Here is a tiny trained network, its code and every weight. The questions are about switching its units off for an input and a class, where a switched-off unit gives its printed mean instead of its output.

import numpy as np


def w(rows, s, z=0):
    codes = np.array(rows[::2]) - 128.0
    scale = np.full(codes.shape[1], s)
    scale[-1] = z or s
    return codes * scale


def norm(h):
    return h / np.sqrt((h * h).mean(-1, keepdims=True) + 1e-5)


def f(y):
    return y / 2 * (1 + np.tanh(0.7978845608 * (y + 0.044715 * y**3)))


def log_softmax(a):
    a = a - a.max(-1, keepdims=True)
    return a - np.log(np.exp(a).sum(-1, keepdims=True))


def net(x, mask):
    res = np.array(x, float).reshape(1, 5) / 4 @ E
    u = 0
    for l in range(2):
        y = f(norm(res) @ A[l][:, :-1].T + A[l][:, -1])
        res = res + np.where(mask[u : u + 4], y, B[l][:, -1]) @ B[l][:, :-1]
        u += 4
    return log_softmax(norm(res)[-1] @ U[:, :-1].T + U[:, -1])


A, B = {}, {}
E = w([
[54,156,142,137,190,10,176,58,139,109,153],'x0',
[230,80,104,127,110,95,145,176,238,109,190],'x1',
[131,187,179,8,132,107,96,165,94,239,182],'x2',
[107,117,113,254,205,134,67,109,96,137,186],'x3',
[134,210,126,135,80,146,202,129,143,177,180],'x4',
],0.0064)
A[0] = w([
[108,82,142,148,194,213,24,92,28,73,64,119],'0.n0',
[89,51,122,113,161,123,1,128,24,182,81,54],'0.n1',
[49,205,126,195,95,212,65,99,16,183,127,5],'0.n2',
[117,146,146,30,186,133,176,49,70,204,158,176],'0.n3',
],0.0062,0.0027)
B[0] = w([
[86,194,91,96,99,95,94,140,113,127,83,255],'0.n0',
[110,114,155,97,105,138,104,148,93,67,189,217],'0.n1',
[254,185,83,148,139,146,176,158,116,89,97,221],'0.n2',
[138,127,148,171,124,149,128,116,148,227,88,217],'0.n3',
],0.017,0.0061)
A[1] = w([
[155,65,48,225,175,30,148,183,201,123,98,197],'1.n0',
[32,93,171,106,194,76,39,162,93,165,140,164],'1.n1',
[81,189,155,139,2,135,170,98,127,168,22,254],'1.n2',
[133,175,87,84,66,159,101,183,140,226,116,212],'1.n3',
],0.0063,0.0049)
B[1] = w([
[184,127,83,145,187,123,215,150,132,178,118,201],'1.n0',
[143,88,68,66,192,66,147,139,147,142,60,160],'1.n1',
[98,2,179,78,103,149,163,122,242,193,161,254],'1.n2',
[89,64,142,170,112,167,56,36,201,137,96,240],'1.n3',
],0.0099,0.009)
U = w([
[210,96,39,179,235,110,242,123,180,155,99,175],'0',
[96,148,203,183,139,121,134,96,84,137,138,23],'1',
[89,106,191,124,130,98,150,113,65,88,212,25],'2',
[101,141,197,150,146,168,146,80,92,99,178,3],'3',
[29,72,92,21,136,74,71,134,125,81,86,190],'4',
[145,248,76,112,136,154,71,160,67,42,129,39],'5',
[127,26,150,102,85,175,119,102,229,252,112,242],'6',
],0.011,0.0037)

Each question gives the input, the list of numbers given to net, and the class t.
The units are the neurons (one row each of A and B). Each row of codes is followed by its name. A weight is (code - 128) times the scale printed after its matrix; where a second scale follows, it is the last column's (A, B and U).
mask holds one flag per neuron, layer by layer. A switched-off neuron (its flag False) gives its mean, the last column of its row in B, instead of its output. The means were averaged over made-up inputs and are rounded, as every weight is.
A unit's drop is (log p(t) with every unit on - log p(t) with that unit switched off) / (log p(t) with every unit on - log p(t) with every unit switched off).
The circuit of an input: a set's keep is (log p(t) with only the set's units on - log p(t) with every unit switched off) / (log p(t) with every unit on - log p(t) with every unit switched off). Starting from all 8 units, units are removed one at a time, each time the one whose removal leaves the highest keep (on an exact tie, the one counted first), for as long as the keep stays at least 0.8.
units of the circuit, in order: the units of the circuit, biggest drop first
top k neurons: the k neurons with the biggest drops, biggest first
top k neurons in layer l: the k neurons of layer l with the biggest drops, biggest first
drop when u is switched off: that unit's drop, to one decimal
input [-3,-8,-2,-4,3], class 0: units of the circuit, in order -> 0.n2
input [-3,1,-4,1,7], class 0: top 2 neurons -> 0.n0; 0.n3
input [6,1,3,-2,-8], class 4: units of the circuit, in order -> 0.n1; 1.n2
input [-2,-8,7,3,-7], class 5: top 2 neurons -> 0.n2; 0.n1
input [-2,3,-6,-4,-8], class 0: top 3 neurons -> 0.n1; 1.n0; 0.n3
input [-6,-6,-7,-2,8], class 0: top 2 neurons -> 0.n2; 0.n3
input [1,-2,-5,8,-1], class 5: top 3 neurons -> 0.n3; 0.n0; 0.n2
input [-7,-2,-6,1,7], class 0: top 3 neurons -> 0.n2; 0.n3; 0.n0
input [4,-8,0,3,-4], class 5: units of the circuit, in order -> 0.n2; 0.n1
input [0,3,3,-3,-6], class 4: top 2 neurons in layer 1 -> 1.n2; 1.n0
input [4,-6,7,8,7], class 0: top 2 neurons in layer 0 -> 0.n2; 0.n0
input [6,4,3,4,-8], class 4: top 3 neurons in layer 0 -> 0.n2; 0.n1; 0.n3
input [4,2,4,3,-4], class 4: top 2 neurons in layer 0 -> 0.n2; 0.n1
input [-4,-6,-5,-2,-8], class 4: units of the circuit, in order -> 0.n0
input [0,2,-5,-8,-6], class 0: top 3 neurons in layer 0 -> 0.n0; 0.n1; 0.n3
input [-5,-3,-4,0,3], class 0: top 2 neurons -> 0.n2; 0.n3
input [-7,2,-4,6,-7], class 4: top 2 neurons -> 0.n2; 0.n0
input [3,1,-5,-6,-5], class 0: top 2 neurons in layer 1 -> 1.n0; 1.n3
input [-8,-6,1,-2,-2], class 5: top 3 neurons in layer 0 -> 0.n2; 0.n1; 0.n3
input [-8,-8,0,-2,-8], class 4: top neuron -> 0.n0
input [-7,-2,-3,4,-1], class 5: top 2 neurons -> 0.n2; 0.n3
input [-8,-4,0,4,-8], class 5: top 2 neurons in layer 0 -> 0.n2; 0.n1
input [-7,-8,-5,7,6], class 5: top 3 neurons in layer 0 -> 0.n2; 0.n0; 0.n3
input [1,-1,3,1,-6], class 4: drop when 0.n1 is switched off -> 0.3
